Each row has a name. Each question is about the rows just above it.

Ferud: [42.7,-3.4,30.4,25.8,6.7,29.8,-11.8,-2.9,26.5,61.7,-51.7,31.2,-26.2,3.0,40.0,74.4,-84.1,-15.9,11.2,41.2,-26.4,-36.0,-25.2,-0.7,-4.1,-15.0,-18.1,-37.5,-50.1,-0.7,25.9]
rekel: [-37.6,7.2,-30.6,-0.8,24.5,14.3,-8.0,18.5,-25.4,-45.2,24.8,15.6,4.0,22.2,40.0,-43.4,-84.1,-15.9,11.2,41.2,-26.3,-15.8,4.2,-28.7,23.6,-29.1,58.4,27.4,44.0,28.3,9.9]
bil: [-6.8,-4.2,41.1,12.9,-33.5,18.7,-25.8,-24.1,47.9,76.2,-46.0,17.8,-38.6,-20.7,-40.4,29.9,28.0,4.8,18.6,-3.0,47.3,-33.3,-46.4,-10.6,-3.3,-10.0,-7.0,-36.4,-40.8,5.1,2.3]
Busad: [63.4,-1.1,18.4,27.1,47.1,35.5,4.8,-7.0,4.7,25.1,-48.6,6.1,4.1,22.2,40.0,74.5,20.0,18.1,2.7,-58.9,23.6,-10.8,11.1,26.1,-14.5,-13.5,-37.0,-17.2,-30.2,-22.6,34.8]
Nalab: [63.4,-1.1,18.4,27.1,47.1,35.5,4.8,-7.0,4.7,25.1,-48.6,6.1,4.1,22.2,40.0,74.5,20.0,18.1,2.7,-3.4,1.9,62.7,42.1,42.8,1.0,26.5,-74.9,25.4,-20.5,-21.6,-11.9]
liruf: [38.9,-19.7,-40.4,-4.7,-23.0,-56.4,1.3,33.0,-54.0,-50.5,51.0,-22.7,29.8,-27.3,-15.1,10.4,18.4,2.3,-7.8,14.2,-7.1,54.7,24.6,16.5,20.5,42.1,-55.0,16.9,-6.2,-6.4,-27.7]
kelum: [-52.8,9.8,48.3,-11.7,-44.9,9.7,-14.1,-40.2,65.8,69.7,-28.7,-7.3,-22.5,22.3,40.0,-26.2,46.8,-2.8,3.4,5.3,19.7,-23.6,-43.0,-10.5,-18.1,0.8,18.7,-27.1,-8.0,1.2,-16.0]
Go on from [1.9,62.7,42.1,42.8] to the end of its row.	[1.0,26.5,-74.9,25.4,-20.5,-21.6,-11.9]
Go on from [-84.1,-15.9,11.2,41.2,-26.3] to the end of its row.	[-15.8,4.2,-28.7,23.6,-29.1,58.4,27.4,44.0,28.3,9.9]
After [9.7,-14.1], its row goes on with	[-40.2,65.8,69.7,-28.7,-7.3,-22.5,22.3,40.0,-26.2,46.8,-2.8,3.4,5.3,19.7,-23.6,-43.0,-10.5,-18.1,0.8,18.7,-27.1,-8.0,1.2,-16.0]
The rest of the row after [-0.7,-4.1,-15.0]:	[-18.1,-37.5,-50.1,-0.7,25.9]
Go on from [33.0,-54.0,-50.5,51.0] to the end of its row.	[-22.7,29.8,-27.3,-15.1,10.4,18.4,2.3,-7.8,14.2,-7.1,54.7,24.6,16.5,20.5,42.1,-55.0,16.9,-6.2,-6.4,-27.7]
Whose row is [63.4,-1.1,18.4,27.1,47.1,35.5,4.8,-7.0,4.7,25.1,-48.6,6.1,4.1,22.2,40.0,74.5,20.0,18.1,2.7,-58.9,23.6,-10.8,11.1,26.1,-14.5,-13.5,-37.0,-17.2,-30.2,-22.6,34.8]?	Busad

